Table B holds the same points as the rows below and some others, measured another way and shuffled. Each row below is followed by which row of B it is.
B:
0: 0	193	164	82	168	-103	-23	43	74	-161	-102	-166	134	-41	-104	44	152	123	80	-228	202	0	210	60	297	-58	93	159	-197	218	106	-49	328	-112	140	108	68	-13	103	72	-125	128	-68	217	-175	36	10
1: 96	-211	158	-136	73	89	-306	-108	65	147	43	3	206	259	-15	-19	-60	-18	-254	26	66	-57	-59	23	34	-102	-110	10	-101	197	-185	-141	-221	-149	-31	-36	-88	-5	-59	-257	46	29	127	-181	-80	-26	-145
2: 80	-15	29	-182	151	52	-119	-48	16	-68	-111	-26	266	28	-13	-342	-29	-357	-323	87	261	97	76	160	207	0	176	92	213	17	-106	-211	177	-36	340	405	-85	-210	-142	8	-36	326	84	393	-168	121	47
3: -235	-198	-210	-72	112	76	-297	71	-70	123	56	-12	166	251	207	-158	256	-63	-239	-3	11	102	-103	29	109	-70	-2	-30	39	-137	-153	-125	211	-100	-18	13	-50	42	-172	-131	-92	-114	23	250	21	174	6
4: 106	239	-20	4	85	-215	88	76	21	-180	96	-11	10	-207	-136	92	11	26	1	-70	87	23	105	-59	209	-25	67	132	-124	68	30	24	264	-35	132	106	-28	-13	-18	13	-225	139	-68	168	-68	-52	-74
5: -158	-83	123	-53	306	-41	-525	-69	166	-171	-43	-230	334	332	-29	-104	350	217	-295	-371	213	-166	352	122	508	-185	44	111	-307	263	-140	-244	437	-106	62	204	-69	-2	89	-207	-198	233	88	118	-318	-13	-57
6: -2	1	-29	-57	-36	-103	124	41	-21	32	-91	60	22	-90	-42	-103	53	-61	164	8	121	74	-83	73	18	28	56	101	30	-6	74	-11	23	-19	163	37	96	-70	-126	212	122	37	-64	214	20	118	17
7: 12	-176	58	-76	-48	-179	-36	-46	47	99	-158	49	-3	52	-62	-175	76	31	293	-62	210	29	-114	120	91	11	-14	130	-137	118	60	-3	-142	-85	97	14	181	-54	-158	166	289	4	-20	110	-65	75	26
8: -47	358	-165	45	-134	68	492	260	-210	-14	156	122	-9	-522	-182	484	-51	45	-72	114	-387	-26	-74	-224	-359	-25	197	-33	204	-330	152	110	100	249	-5	-202	-217	73	115	142	-320	-39	-319	-45	424	-12	-155
9: -306	-20	-105	-147	-7	96	91	-32	79	9	28	77	228	60	-52	95	323	248	-57	-264	-56	-277	154	106	-69	-84	-2	75	36	-24	-35	-254	252	204	188	-136	-19	-40	68	343	14	209	-56	37	96	154	-142
10: -60	-279	-273	-198	-205	-430	-118	46	-23	83	103	192	-171	21	-20	-159	117	117	267	4	-1	7	-252	-8	62	0	-117	30	-209	-124	-48	88	-202	57	-93	-141	115	4	-352	33	229	-191	-37	-97	103	2	-107
11: 5	232	70	-15	67	-231	57	57	76	-261	-38	-93	88	-179	-216	68	146	184	73	-250	128	-102	255	40	273	-56	139	164	-195	123	107	-40	325	66	160	113	10	-58	80	140	-139	217	-112	114	-106	-35	-62
12: 183	-48	90	67	9	-67	131	-5	-33	230	-41	87	-93	24	69	-66	-140	-167	322	151	223	275	-310	8	-42	77	-139	120	-53	175	54	104	-227	-335	86	-85	235	22	-199	91	214	-181	20	214	-44	126	55
13: 63	-9	11	-236	8	-61	53	-155	152	-37	128	150	147	37	-137	-3	7	70	-82	-115	116	-222	108	81	26	-49	-111	138	-36	180	-142	-227	29	73	268	-5	-11	-116	-53	187	66	320	102	-53	-68	9	-213
14: 332	73	438	-61	95	39	48	-216	218	53	21	12	152	125	-171	151	-221	83	54	-92	256	-135	80	60	28	-57	-222	201	-229	570	-68	-141	-245	-245	195	-97	93	-58	91	44	147	213	164	-209	-234	-61	-196
15: 326	80	111	-43	-36	-183	-55	96	-71	-4	83	-6	-41	-145	-112	73	-286	-135	-73	207	14	151	-165	-138	55	-16	10	25	-127	76	-9	133	-267	-148	-95	-7	-79	1	-130	-307	-78	-140	-21	-151	8	-135	-121
16: 113	-38	-28	-157	-64	-77	25	-11	13	83	119	121	36	39	5	-27	-88	-57	-7	89	51	32	-142	2	-50	-4	-130	51	-17	64	-92	-65	-164	-65	85	-115	25	-52	-174	23	105	-30	59	-54	32	54	-144
17: 38	-104	-37	-93	-168	-379	27	48	4	19	-43	90	-133	-111	-148	-51	50	149	362	-57	66	-10	-136	17	69	-2	-21	98	-236	22	98	111	-194	36	-27	-96	136	-18	-185	114	220	-97	-101	-89	46	-27	-62
18: -334	-30	-286	-39	126	-133	-231	113	5	-89	124	-49	117	174	137	-77	438	189	-79	-251	21	-10	106	28	289	-85	-20	42	-143	-85	-91	-123	511	-8	23	-21	20	52	-105	24	-180	-43	-25	276	-32	152	-37
19: -134	-346	-228	-114	-159	-201	-203	57	-87	216	94	162	-95	38	-39	50	145	171	83	33	-191	-60	-285	-105	-87	-90	-51	-64	-177	-202	-63	113	-251	64	-259	-208	-40	133	-215	-153	86	-236	-109	-209	236	-61	-121
20: 252	-24	35	-13	119	8	-115	27	-82	132	74	32	34	51	105	-128	-231	-371	-181	284	157	317	-242	-62	79	21	-44	30	59	69	-119	34	-119	-326	50	127	-21	-8	-226	-275	-71	-101	97	226	-85	47	11
21: 10	51	166	-26	83	217	176	-77	62	132	-96	19	203	113	50	-26	12	-86	55	-35	209	43	-13	149	-81	23	-72	141	115	223	7	-189	42	-167	299	-40	131	-82	11	298	157	116	62	247	-70	234	-5
22: -3	-232	22	-266	-7	-7	-292	-134	117	70	148	79	207	276	-47	-14	46	132	-264	-84	2	-223	20	52	35	-129	-172	20	-136	148	-248	-228	-149	22	7	-111	-100	-44	-82	-138	67	110	143	-297	-39	-34	-256
23: 52	126	295	-77	-49	210	154	-63	105	59	79	11	231	15	-198	437	-63	304	-101	-142	-138	-311	119	-18	-259	-122	-115	55	-102	264	-9	-164	-194	61	17	-354	-100	15	258	90	5	93	-27	-465	103	-39	-300
24: -104	41	-129	-41	-6	-6	147	67	-47	49	39	82	55	-90	-9	44	117	4	34	-22	-16	11	-52	1	-55	-6	35	57	67	-86	16	-42	142	32	122	-43	10	-2	-69	186	-31	31	-83	188	105	122	-39
25: -181	-103	-469	-29	-194	-332	325	78	-82	191	227	371	-314	-246	-44	148	192	171	476	-10	-142	-4	-317	-134	-192	37	-134	59	-73	-270	47	184	25	112	7	-266	150	140	-263	345	88	-137	-177	140	320	55	-79
26: 126	-86	-218	-27	-209	-329	121	113	-111	206	304	258	-316	-161	-47	252	-125	109	295	173	-194	88	-421	-251	-193	1	-222	-14	-219	-98	-18	268	-366	-80	-245	-379	51	173	-256	-113	41	-378	-98	-255	275	-110	-190
27: -164	-53	53	-128	33	167	-265	144	-97	-65	-174	-178	356	43	-39	-95	151	-51	-445	-4	-96	-39	107	73	64	-111	304	-71	132	-176	-11	-166	104	152	-27	137	-251	-89	44	-171	-135	44	-114	3	67	74	-19
28: 45	188	55	-11	-1	143	72	180	-135	-13	6	-73	178	-146	-31	142	-79	-113	-266	129	-126	88	-35	-74	-102	-38	159	-30	139	-106	39	-26	17	8	-4	-31	-178	-22	39	-117	-197	-76	-120	5	138	47	-78
29: 100	-75	114	-210	-67	-94	-119	-75	101	-12	89	51	139	74	-162	81	-45	161	-123	-81	-1	-219	53	20	17	-96	-88	57	-169	175	-110	-129	-199	65	20	-113	-78	-53	-21	-68	68	113	49	-344	-18	-87	-247
30: -284	-272	-108	-21	122	364	-301	97	-153	289	-93	-63	282	345	312	-187	215	-202	-330	114	-24	204	-216	66	-66	-50	51	-106	228	-184	-119	-149	80	-171	-47	-23	-67	41	-131	-156	-17	-222	7	306	88	289	89
31: 93	25	35	-47	26	41	95	8	-33	97	8	61	72	-28	9	-27	-87	-154	-14	108	94	115	-122	13	-48	13	-16	68	84	51	-17	-38	-42	-116	146	1	27	-41	-102	64	41	10	9	161	8	103	-32
32: 95	-117	447	31	7	56	-338	47	4	92	-210	-253	195	198	-108	132	-46	198	-44	-68	19	-29	-24	17	61	-137	26	2	-312	281	80	24	-377	-181	-270	-169	-35	59	128	-336	105	-234	-51	-402	-61	-93	-83
33: 18	139	4	-9	11	-62	194	65	-34	-56	-58	30	55	-263	-184	100	32	-1	42	-29	11	-27	50	-9	1	-21	174	95	35	-43	110	10	137	91	153	93	-50	-31	31	163	-94	163	-155	160	71	5	-24
34: 38	5	-117	-120	114	-342	-303	40	57	-206	121	-46	49	31	-62	-157	122	28	-137	-117	148	6	113	-8	436	-74	29	88	-232	51	-122	-37	268	-47	46	199	-46	-39	-161	-202	-185	104	44	129	-175	-78	-80
35: -111	106	-163	3	18	-58	38	176	-101	-21	77	-6	45	-82	45	48	125	-2	-51	1	-59	105	-60	-60	35	-21	65	12	19	-142	17	10	221	-17	11	-49	-29	28	-78	11	-162	-114	-109	186	111	98	-34
36: -3	93	20	27	172	71	24	34	-15	8	-38	-38	148	3	51	-71	62	-159	-78	1	170	143	9	47	119	-5	67	98	73	59	-4	-80	248	-162	198	139	23	-34	-47	59	-102	90	-1	384	-91	144	54
37: -39	-317	359	-127	225	421	-424	-261	167	234	-143	-101	471	552	59	-108	77	-13	-376	-106	209	-159	86	200	37	-143	-114	57	-15	376	-225	-368	-124	-222	118	34	-52	-49	85	-147	142	202	226	-60	-219	114	-70
38: -85	-15	79	24	179	101	-163	37	2	31	-118	-132	216	182	103	-139	144	-87	-106	-58	194	132	28	100	181	-38	55	72	1	104	-16	-121	209	-200	119	109	46	-21	-37	-19	-32	4	22	320	-130	173	73
39: 31	-259	-263	-167	-1	-317	-208	-23	-38	47	94	186	-73	-92	-123	-181	52	-104	-51	87	36	10	-148	-57	178	-49	73	25	-73	-171	-129	66	-8	58	8	220	-85	4	-293	-152	-50	120	-30	136	30	-116	-44
40: -126	-164	-229	-26	-124	-307	103	53	-45	127	10	194	-190	-155	-99	10	187	151	405	-57	-16	-6	-203	-25	-20	3	-1	78	-150	-134	101	147	-36	57	-22	-100	139	81	-194	207	143	-88	-168	104	163	17	-10
41: 40	51	248	115	92	281	23	60	-85	153	-122	-97	199	-32	-61	228	-60	-34	-141	66	-53	51	-54	-47	-142	-75	114	-1	43	70	80	5	-92	-124	-44	-61	-110	74	152	-122	-111	-52	-112	-8	83	27	-13
42: -226	-338	-6	-99	31	113	-238	-31	-10	217	-211	-14	201	307	128	-286	249	-27	13	-49	145	50	-132	184	26	-37	12	28	35	-11	-40	-149	-42	-87	57	12	99	-35	-149	91	256	-55	19	202	-18	232	80
43: -52	-313	-129	-224	-37	-261	-318	-29	23	16	-53	51	59	128	-32	-323	148	-14	-27	-30	132	-15	-77	105	231	-48	41	45	-116	-56	-100	-68	-55	40	26	148	11	-81	-271	-75	153	51	28	62	-66	16	-28
44: -10	-59	256	-7	39	103	-165	59	-18	57	-254	-183	220	145	-1	-86	54	-5	-30	-36	129	73	-15	116	71	-47	98	43	-52	140	86	-75	-103	-135	-5	1	35	-54	19	-49	127	-91	-39	12	-70	113	34
45: -28	-152	-38	-76	176	-165	-606	39	45	-63	193	-138	138	329	80	-44	160	136	-335	-125	38	-1	50	-72	399	-166	-106	-17	-350	128	-236	-66	138	-206	-211	-1	-116	96	-114	-522	-234	-129	108	-110	-164	-94	-149
46: 221	317	73	-33	82	28	212	94	-60	-118	25	-14	138	-251	-82	13	-194	-287	-206	149	99	149	36	-26	40	26	152	94	184	15	14	-47	150	-58	256	191	-102	-123	-23	25	-202	173	-32	256	-30	50	-38
47: -71	185	123	113	67	-174	-107	131	44	-142	81	-167	40	-26	-130	356	190	438	81	-301	-68	-126	168	-107	199	-146	-14	74	-426	186	89	68	198	-63	-184	-222	-11	150	178	-134	-233	-124	-140	-205	-12	-119	-160
48: 323	324	294	-42	-18	-212	55	115	-5	-292	-75	-150	97	-393	-390	194	-221	25	-141	-2	10	-73	204	-79	165	-83	282	89	-153	118	141	72	-47	107	25	174	-204	-102	145	-185	-217	192	-164	-216	-43	-247	-135
49: 131	-42	5	-124	8	-236	-134	36	-17	-74	-54	-4	43	-105	-129	-172	-42	-112	-55	55	128	62	-24	16	205	-28	133	75	-72	-9	-9	17	-28	-4	67	212	-42	-87	-160	-114	-11	95	-37	93	-69	-58	-21
50: 103	-117	-216	-98	-45	-112	-184	88	-96	174	399	165	-74	84	96	156	-120	-34	-220	218	-202	108	-324	-241	-85	-66	-228	-92	-118	-93	-238	85	-228	-150	-248	-266	-133	146	-248	-411	-163	-316	50	-237	166	-86	-239
51: -353	-229	-87	-24	235	237	-418	13	-10	117	-69	-124	332	403	230	-193	389	-5	-323	-146	77	34	45	126	185	-112	35	-10	43	-41	-155	-241	355	-134	36	75	-43	34	-50	-106	-94	-11	52	339	-82	234	66
52: -65	101	105	59	-8	154	128	138	-103	66	-140	-74	148	-121	-61	146	41	7	-26	16	-72	42	-37	2	-135	-38	167	12	83	-53	141	0	0	8	8	-69	-58	6	89	72	-45	-68	-176	56	148	97	1
53: -11	137	-283	-159	-132	-300	313	80	-8	-94	158	207	-93	-247	-73	-29	61	8	196	-13	30	2	-56	1	-1	59	-23	117	34	-124	19	-17	158	142	235	-48	84	-95	-208	348	33	89	-68	182	112	100	-113
54: -173	-156	-152	-115	-4	199	92	-112	40	268	236	259	121	103	-10	250	128	154	-100	-51	-170	-228	-106	-48	-292	-88	-188	8	57	-29	-178	-161	-19	61	69	-276	-75	102	-7	141	-10	96	22	-102	207	71	-214
55: 104	150	56	50	-187	-239	209	200	-123	-28	8	27	-131	-440	-318	386	-94	215	188	32	-249	-68	-96	-201	-135	-61	165	11	-182	-107	221	262	-217	149	-211	-182	-118	98	68	-66	-111	-144	-309	-314	270	-210	-139
56: 156	112	-227	78	-61	-162	471	32	-112	187	242	349	-275	-492	-209	358	-157	-76	265	196	-147	52	-292	-264	-274	33	-16	71	39	-165	61	258	-60	8	65	-92	-23	154	-116	137	-159	44	-186	145	293	-107	-83
57: -363	-273	-197	-111	-125	-175	-43	38	-9	100	-154	83	20	34	-57	-120	414	263	302	-225	-3	-138	-60	132	18	-42	71	52	-101	-167	95	-41	72	187	13	-89	127	3	-121	321	245	-15	-170	104	136	139	19
58: 158	258	-121	-187	-160	-323	376	-16	108	-160	366	251	-96	-323	-294	347	-98	262	123	-108	-113	-276	79	-126	-94	-36	-157	133	-169	84	-41	-24	3	214	150	-238	-39	-33	-11	240	-86	202	-45	-300	128	-144	-367
59: 125	-6	-62	-29	-136	-384	115	59	-23	21	88	141	-208	-276	-247	169	-44	168	316	-2	-44	-42	-143	-130	5	-28	-4	89	-261	-9	95	208	-182	42	-80	-108	36	78	-113	13	38	-56	-154	-147	119	-163	-129
60: 125	67	428	-21	54	235	47	-104	111	82	-104	-79	269	105	-146	229	-93	139	-55	-105	81	-165	101	73	-109	-86	-52	105	-93	379	26	-162	-192	-113	92	-156	-13	-29	209	54	95	115	25	-234	-68	18	-148
61: 204	-14	382	-81	22	24	-94	-106	116	19	-78	-64	186	50	-227	146	-127	142	-63	-85	87	-175	90	38	18	-108	-18	99	-200	336	-4	-90	-266	-58	18	-62	-51	-37	125	-96	82	138	21	-319	-102	-116	-170
62: -54	183	-205	-26	72	-370	-96	116	53	-228	297	-9	-43	-37	-39	140	203	267	12	-235	2	-51	132	-106	319	-83	-103	92	-337	61	-69	10	384	-33	-23	-94	7	71	-70	-76	-281	-34	-25	21	-63	-59	-181
63: -1	-131	66	-40	-115	-213	57	-32	56	109	-91	77	-68	-8	-125	14	81	208	397	-116	108	-60	-108	57	-2	-12	-77	131	-237	143	106	53	-202	-33	10	-164	191	10	-82	203	280	-59	-71	-77	20	19	-51
64: 5	265	-8	52	-25	-78	323	152	-72	-76	-52	9	7	-339	-155	163	25	16	140	-19	-13	38	27	-36	-39	14	172	99	43	-66	188	64	168	71	140	4	2	-19	46	228	-106	57	-208	186	118	48	-11
65: -54	-48	110	55	73	259	-97	103	-120	187	-107	-101	201	130	117	19	20	-113	-156	110	-9	168	-148	6	-89	-40	61	-34	97	-6	13	-39	-65	-184	-48	-70	-43	39	-6	-125	-26	-197	-47	106	61	158	32
66: -82	87	-246	-80	-65	-169	72	177	-111	-68	120	74	-6	-198	-32	36	96	-4	-59	30	-115	44	-62	-76	20	-21	111	2	35	-238	11	35	164	121	16	-12	-91	-2	-126	18	-159	-49	-137	106	165	35	-81
67: 105	170	97	90	-52	-38	261	108	-80	45	-19	28	-36	-317	-211	308	-83	65	139	44	-97	11	-80	-124	-144	-27	114	58	-49	-5	163	147	-87	11	-20	-106	-46	75	85	43	-95	-34	-209	-53	167	-72	-65
68: -129	-74	-222	-36	-72	-257	227	8	1	88	-46	191	-130	-137	-37	-123	205	44	444	-76	143	48	-132	76	21	54	-7	150	-32	-75	101	45	125	27	210	-2	232	-16	-215	425	198	45	-106	361	61	152	55
69: 28	120	254	97	112	380	206	23	-58	178	-170	-68	235	-15	17	127	-71	-149	-66	78	62	117	-56	52	-200	-5	90	61	207	121	99	-85	-16	-168	162	-34	2	-9	123	130	7	21	-61	208	36	183	47
70: -5	-19	-75	-75	82	113	35	8	-36	122	47	76	134	97	146	-142	4	-230	-120	110	124	169	-128	61	-14	27	-45	53	170	1	-97	-127	89	-156	206	37	33	-61	-166	79	12	15	68	319	-18	210	1
71: -193	46	-159	-21	143	-145	-126	78	27	-116	36	-58	97	58	49	-104	305	86	-22	-204	132	21	124	57	296	-54	48	98	-107	-8	-30	-95	456	-43	125	103	42	-4	-79	74	-147	70	-29	341	-93	113	1

121	77	-261	50	-163	192	-104	82	53	-79	127	-223	-31	-211	70	1	-10	125	-127	-265	254	-187	-98	-245	2	-69	22	-161	-126	-267	59	101	47	-264	-188	266
15
86	-308	363	-109	216	-17	-247	-372	262	262	-109	-75	152	-112	-305	47	-40	7	-70	-40	-173	-231	229	-55	191	26	78	91	212	235	-298	203	217	89	-144	71
47
-3	-54	-233	111	34	99	-60	-102	-198	-57	61	-17	-74	65	89	83	57	-43	73	-224	31	-301	46	-67	123	-138	-35	-33	-90	230	94	132	4	-6	-152	-13
61
-86	-155	157	5	34	230	-339	8	-260	-163	-37	-212	-123	1	358	177	-244	167	199	55	100	-186	40	-295	-64	-2	22	-177	-282	-191	43	75	36	-191	-161	178
59
70	-119	-76	148	158	131	-135	110	137	123	68	79	163	-305	-70	-193	-67	26	35	86	123	-96	-27	-66	-261	28	-100	-16	-170	-46	-8	-3	2	-3	-164	-58
65
20	505	89	196	-105	91	-63	292	146	-218	-37	-328	-118	-428	85	72	-257	129	-72	76	95	-91	-62	-225	-450	39	-2	-223	-291	-407	-305	99	-132	-363	-57	-48
50
-91	108	-318	157	-141	140	-3	137	-11	-73	144	57	116	-133	-87	-117	69	115	-108	-178	3	100	-44	41	-45	-73	-36	-42	-100	-61	-3	-27	4	69	27	92
31
-5	307	-281	237	175	-259	233	-92	362	304	-261	273	-252	195	-327	-169	354	-136	-187	-192	-131	-271	-61	455	326	-285	115	67	183	452	-82	-97	197	182	172	-199
23
-129	-30	343	-193	-69	80	-227	-155	65	-145	13	-246	256	-154	-175	85	-130	133	-122	-139	-379	146	267	-139	63	96	76	39	50	-53	-471	150	-43	15	-60	155
62
4	-67	-457	190	25	41	75	27	202	209	152	316	201	-101	-329	-319	237	11	-161	-190	34	39	-65	224	79	-104	-68	88	54	219	82	-86	98	244	9	16
69
-69	604	-159	273	-16	-156	207	149	314	52	-232	26	-238	-48	-207	-54	172	-8	-211	-127	-148	-106	-78	316	38	-212	140	-60	19	22	-251	-56	99	5	227	-164
22
-62	-141	-305	369	-280	372	-147	31	-371	-134	384	-16	289	-345	-78	198	-126	220	32	-68	188	15	53	-176	-215	-9	-180	-124	-78	-45	107	305	127	187	39	167
12
-288	66	311	148	75	169	-263	227	-178	-155	-161	-55	-38	-85	234	98	-267	214	219	295	-153	115	55	-20	-294	19	37	-142	-322	-292	-153	-74	43	25	125	-37
25
-148	-485	169	-151	-35	191	-376	-293	-203	-117	239	1	311	-7	-61	21	-242	202	40	-14	-118	138	251	-273	89	178	-120	53	-18	280	-169	123	-94	116	-187	281
0
-145	-222	316	84	434	78	-238	104	9	226	-338	133	-9	20	120	-63	-6	-3	287	246	-222	-129	53	200	-89	-107	123	17	-188	-124	5	-143	262	199	36	-204
57
-79	-342	89	-82	136	213	-374	-20	-250	-155	68	-54	-33	51	374	-27	-290	118	252	109	142	-122	37	-340	-106	91	-102	-97	-360	18	93	-40	-162	-195	-325	143
67
-39	3	-133	-55	-96	158	-168	101	53	-91	33	-113	-21	-43	121	-103	-27	180	-81	-167	102	14	-76	-150	60	-33	69	-114	-171	-262	18	-87	19	-175	-109	283
49
-302	-236	83	90	-18	287	-287	93	-387	-176	76	44	183	-22	178	77	-165	212	223	110	-162	201	117	-41	-136	12	-38	-50	-242	-110	5	-16	34	207	63	88
68
-20	15	-341	255	25	-36	75	-159	24	135	42	235	-40	75	-232	-46	159	-38	-75	-164	10	-207	19	186	197	-162	-47	34	106	475	34	72	109	207	47	-54
60
-64	-215	-53	26	-13	187	-160	-16	-37	-26	216	41	399	-260	-182	-96	-31	79	-17	-93	-136	127	134	-66	-112	64	-105	74	-49	34	-129	97	-35	174	-120	50
38
-114	-151	-61	259	-39	200	-190	-6	-182	23	50	67	19	-61	17	120	-113	204	87	101	115	-61	10	-29	-53	-55	-40	-117	-79	13	86	85	217	159	101	130
7
-181	-234	-90	-82	-109	279	-224	50	-282	-289	328	-29	406	-172	44	-92	-132	124	64	-139	-170	264	161	-219	-156	120	-157	46	-231	-18	-99	47	-262	67	-212	117
36
-85	239	-272	357	-15	-3	121	39	-43	-46	117	171	74	-168	-221	-28	34	-48	-24	-41	-89	-69	53	148	-184	-73	-150	24	-55	351	-150	113	-105	180	69	-263
37
7	312	23	138	58	-67	62	200	600	244	-138	68	168	-363	-449	-286	117	75	-287	1	-165	144	-48	263	-147	-36	106	39	68	-231	-340	-119	167	94	152	-64
3
-150	117	-483	327	-166	9	164	-1	96	128	164	352	203	-50	-469	-165	265	91	-246	-216	-119	189	-8	370	155	-155	-40	73	186	306	-32	-24	170	436	288	32
21
-14	342	-182	266	-83	15	41	108	99	-58	14	-36	-106	-186	-92	6	-41	67	-108	-51	79	-127	-52	3	-143	-73	-34	-112	-89	17	-140	73	-13	-80	35	-49
1
-201	-21	31	11	67	102	-160	126	-27	-95	-13	63	89	-30	73	-151	-85	114	67	46	-146	160	33	1	-113	26	-22	-8	-228	-54	-107	-143	-97	39	-29	11
24
117	-211	132	-98	311	34	-278	-39	250	227	-284	-72	-291	107	233	-131	-50	57	82	47	242	-390	-115	-133	152	-80	146	-123	-170	-138	129	-145	201	-275	-239	185
55
-312	338	96	170	148	33	-28	282	-266	-341	-99	26	-52	-32	254	-12	-152	-53	263	146	-355	73	89	65	-388	-20	-81	-20	-433	45	-247	-86	-360	-5	-7	-423
54
-168	134	-136	156	-97	227	-112	200	-363	-335	126	-115	20	-121	261	101	-141	87	156	-53	-41	-2	30	-154	-246	-32	-84	-121	-347	-130	-14	69	-176	-70	-77	-43
16
-165	-65	205	-92	-31	20	-172	-77	256	44	0	33	269	-124	-323	-146	-70	207	-196	-6	-272	294	144	56	57	90	53	63	90	17	-375	-50	50	159	86	184
71
-3	-110	177	-193	408	-15	-252	178	301	82	-233	51	-130	38	275	-420	-124	-5	135	177	51	-91	-105	-100	-146	61	36	-24	-401	-148	-25	-373	-195	-306	-339	-40
27
